[[137 153 119 124]
 [116 115 126 140]
 [132 131 126 134]] value 153, 140

[135 106 123 109  99] value 135, 123

[120 147 104 151 145] value 151, 147

[139 125 157 142] value 157, 142

[[127 112 142 102 158]
 [144 108 147 142  99]] value 158, 147

[[123 142 150 101 117]
 [144 141 135 111 120]] value 150, 144
---
[117 139 126 136 117 106] gives 136

[[116 156 106 135 127 108 134]
 [117 133 133 153 117 135 151]
 [122 113 115 115 117 136 115]] gives 127

[[151 132 129 119]
 [126 133 120 128]] gives 132

[125 128 107 135 130 140] gives 135

[[151 108 136 127 113 137]
 [123 131 103 137 121 105]
 [138 129 124 111 120 114]] gives 127

[[108 154 108 117 106]
 [112 119  99 136 151]] gives 108

[[100 134 122 133 100 121]
 [124 113 121 135 124 135]] gives 133

[[112 136 115 131 108]
 [110 108 134 100 128]
 [139 125 138 132 141]] gives 115

[147 108 118 129 102 110] gives 129
---
[123 115 110 104 137 136 138] ⇒ 104, 138

[110 144 151 109 148] ⇒ 151, 151

[[139 136 154 109 143 156 129]
 [121 117 110 152 112 113 121]
 [116 143 151 119 155 143 112]] ⇒ 152, 156

[155 154 124 105 126 115 104] ⇒ 105, 155

[109 115 100 142 141 153 140] ⇒ 142, 153

[121 130 132 128 107] ⇒ 132, 132

[111 151 144 121 126 128 140] ⇒ 121, 151
---
[[127 148 139 112 132 116]
 [132 127 151 139 112 115]
 [141 151 126 126 135 123]] value 141

[[132 130 150 118 140 154]
 [146 116 108 128 103 117]
 [122 127 114 129 127 109]] value 122

[[116 149 107 107 113]
 [108 140 112 156 155]
 [ 98 104 130 120 154]] value 98

[[145 134 101 127 121]
 [132 115 147 138 143]
 [145 136 113 121 111]] value 145

[[128 126 129 127]
 [157 125 129 120]
 [135 125 129 124]] value 135

[[105 151 139 150]
 [143 137 139 151]
 [103 156  98 131]] value 103

[[143 100 143 144 115 120]
 [114 138 120 121 130 127]
 [123 131 125 121 129 125]] value 123

[[129 126 126 129 118 106 153]
 [136 138 133 134 135 120 148]
 [124 120 147 124 151 116 154]] value 124
---
Input:
array([[136, 126, 123, 108, 141, 142, 115],
       [132, 113, 148, 132, 126, 107, 151],
       [108, 134, 120, 145, 112, 143, 126]])
Output: 151, 107

Input: array([136, 155, 146, 110, 133, 120])
Output: 155, 110

Input: array([101, 126, 118, 129, 153])
Output: 153, 101

Input: array([ 98, 119, 127, 101, 133])
Output: 133, 98

Input:
array([[141, 101, 144, 124, 117, 123],
       [132, 151, 149, 156, 113, 114]])
Output: 156, 101

Input: array([140, 156, 120, 117, 131])
Output: 156, 117
---
Input: [152 133 119 137 117 126]
Output: 152, 126

Input: [132  99 147 116 103 134]
Output: 132, 134

Input:
[[117 152 100 115 118]
 [155 113 106 103 155]]
Output: 117, 155

Input:
[[110 134 112 113 155]
 [106 106 155  99 123]
 [137 141 121 139 145]]
Output: 110, 145

Input:
[[131 129 146 154 130 114]
 [124 147 122 134 140 141]
 [127 142 137 115 129 117]]
Output: 131, 117

Input: [123 147 113 146 108 106 113]
Output: 123, 113

Input: [122 130 153 116]
Output: 122, 116

Input:
[[103 117 137 125 131 127 152]
 [107 132 144 134 109 139 125]]
Output: 103, 125
---
[[139 125 141 125 141]
 [122 142 129 111 136]
 [122 144 131 107 139]] 125

[[132 112 103 149]
 [128 113 103 147]
 [122 122 112 144]] 103

[[141 131 112 148 131]
 [151 146 138 136 117]
 [140 131 112 148 131]] 148

[[149 125 138 127 115 117 131]
 [139 112 128 132 127 121 118]
 [150 126 137 127 114 118 130]] 117

[[127 125 128 106]
 [124 119 117 132]
 [133 111 134 122]] 128

[[116 115 121 139 112]
 [148 138 136 113 143]
 [153 109 143 108 139]] 139

[[120 153 119 121 121]
 [120 155 118 120 120]
 [120 131 135 142 153]] 121

[[101 135 122 155 100]
 [127 147 146 156 108]
 [117 105 112 142 124]] 155

[[131 137 125 130]
 [115 134 108 151]
 [145 140 144 102]] 125
---
[[128 113 119 107 124 128]
 [135 131 131 104 128 133]
 [133 112 127 127 143 123]] | 113

[[117 129 134 116 113]
 [130 113 152 110 117]
 [115 138 119 146 148]] | 129

[[127 138 134 129 132 124 106]
 [117 133 144 139 138 118 113]
 [141 149 126 111 123 124 128]] | 138

[[105 117 134 132 127 125 118]
 [144 134 135 150 108 123 130]
 [109 112 134 128 125 124 118]] | 117

[[121 121 118 121 128 142 118]
 [117 120 138 133 119 138 128]
 [132 137 150 137 126 117 144]] | 121

[[144 100 100 152]
 [123 122 128 104]
 [115 140 147 111]] | 100

[[126 139 139 132 133 120]
 [148 112 117 150 140 112]
 [141 139 142 139 131 132]] | 139

[[119 112 142 125 134]
 [149 143 110 138 119]
 [119 139 115 136 148]] | 112
---
[[114 134 121 131 155 140 136]
 [114 134 123 127 153 144 136]] gives 114

[[156 144 125 127]
 [136 135 136 116]] gives 136

[[102 158 152 134 139 114 110]
 [147 127 149 157 154 122 129]] gives 147

[[138 102 132 111 144]
 [137 127 143 152 124]] gives 137

[[134 133 155 127 140 139 121]
 [134 140 126 121 144 136 110]] gives 134

[[135 122 152 134 134 111]
 [131 123 107 131 124 133]] gives 131

[[144 135 132 124 152 127 144]
 [140 104 136 125 112 135 120]] gives 140

[[111 116 118 105 156 132]
 [147 136 127 120 139 125]] gives 147

[[118 103 155 133]
 [122 101 152 132]] gives 122
---
[[103, 132, 128, 126, 125], [126, 122, 124, 118, 147], [118, 144, 140, 123, 125]] => 125
[[117, 102, 149, 132], [130, 120, 136, 126]] => 126
[157, 111, 138, 110] => 110
[[127, 133, 126, 126, 115, 136, 98], [131, 122, 136, 128, 141, 122, 150]] => 150
[144, 152, 110, 136, 107, 102] => 102
[121, 143, 157, 108] => 108
---
[122 117 142 156]
122
[103 110 120 119 138]
103
[120 128 105 126 134]
120
[104 128 150 137]
104
[151 134 140 137]
151
[157 131 135 148]
157
[126 104 122 125]
126
[118 127 120 157]
118
[125 134 139 127 141 156]
125
[127 128 126 104 131 114]
127
---
[[141 112 123 137 115]
 [136 117 121 139 112]
 [150 123 150 132 118]] -> 141

[[119 135 128 110 105 105 110]
 [134 124 126 149 143 143 140]] -> 119

[116 114 102 110] -> 116

[131 108 116 114 102] -> 131

[[107 129 143 157]
 [143 125 117 132]] -> 107

[[154 115 137 131 131]
 [128 130 148 127 135]] -> 154

[149 150 132 112 108 122 136] -> 149
---
[111 142 152 103]
111, 103

[149 131 104 120]
149, 120

[139 158 113 107 113]
139, 113

[116 120 122 120 100 152 147]
116, 147

[[139 118 118 143]
 [120 135 135 116]
 [134 124 107 134]]
139, 134

[[149 112 117 147]
 [103 137 120 151]
 [132 131 132 151]]
149, 151
---
[[123, 120, 150, 117, 124], [124, 121, 145, 113, 125], [129, 122, 131, 131, 130]] out 129
[[136, 144, 103, 123], [125, 146, 104, 120], [128, 152, 119, 125]] out 128
[[148, 146, 106, 143, 116, 134], [102, 125, 137, 138, 127, 123], [115, 112, 146, 107, 123, 154]] out 115
[[125, 127, 122, 124, 119, 134, 144], [138, 116, 103, 133, 132, 120, 132], [137, 124, 119, 134, 139, 122, 125]] out 137
[[106, 115, 125, 112], [129, 142, 149, 107], [139, 136, 118, 138]] out 139
[[120, 142, 100, 143, 120], [116, 122, 132, 125, 115], [131, 147, 139, 131, 116]] out 131
[[119, 109, 124, 137, 118, 109], [150, 119, 118, 157, 139, 148], [127, 109, 134, 154, 128, 125]] out 127
[[117, 126, 131, 118, 123], [154, 126, 146, 122, 115], [130, 137, 116, 114, 114]] out 130
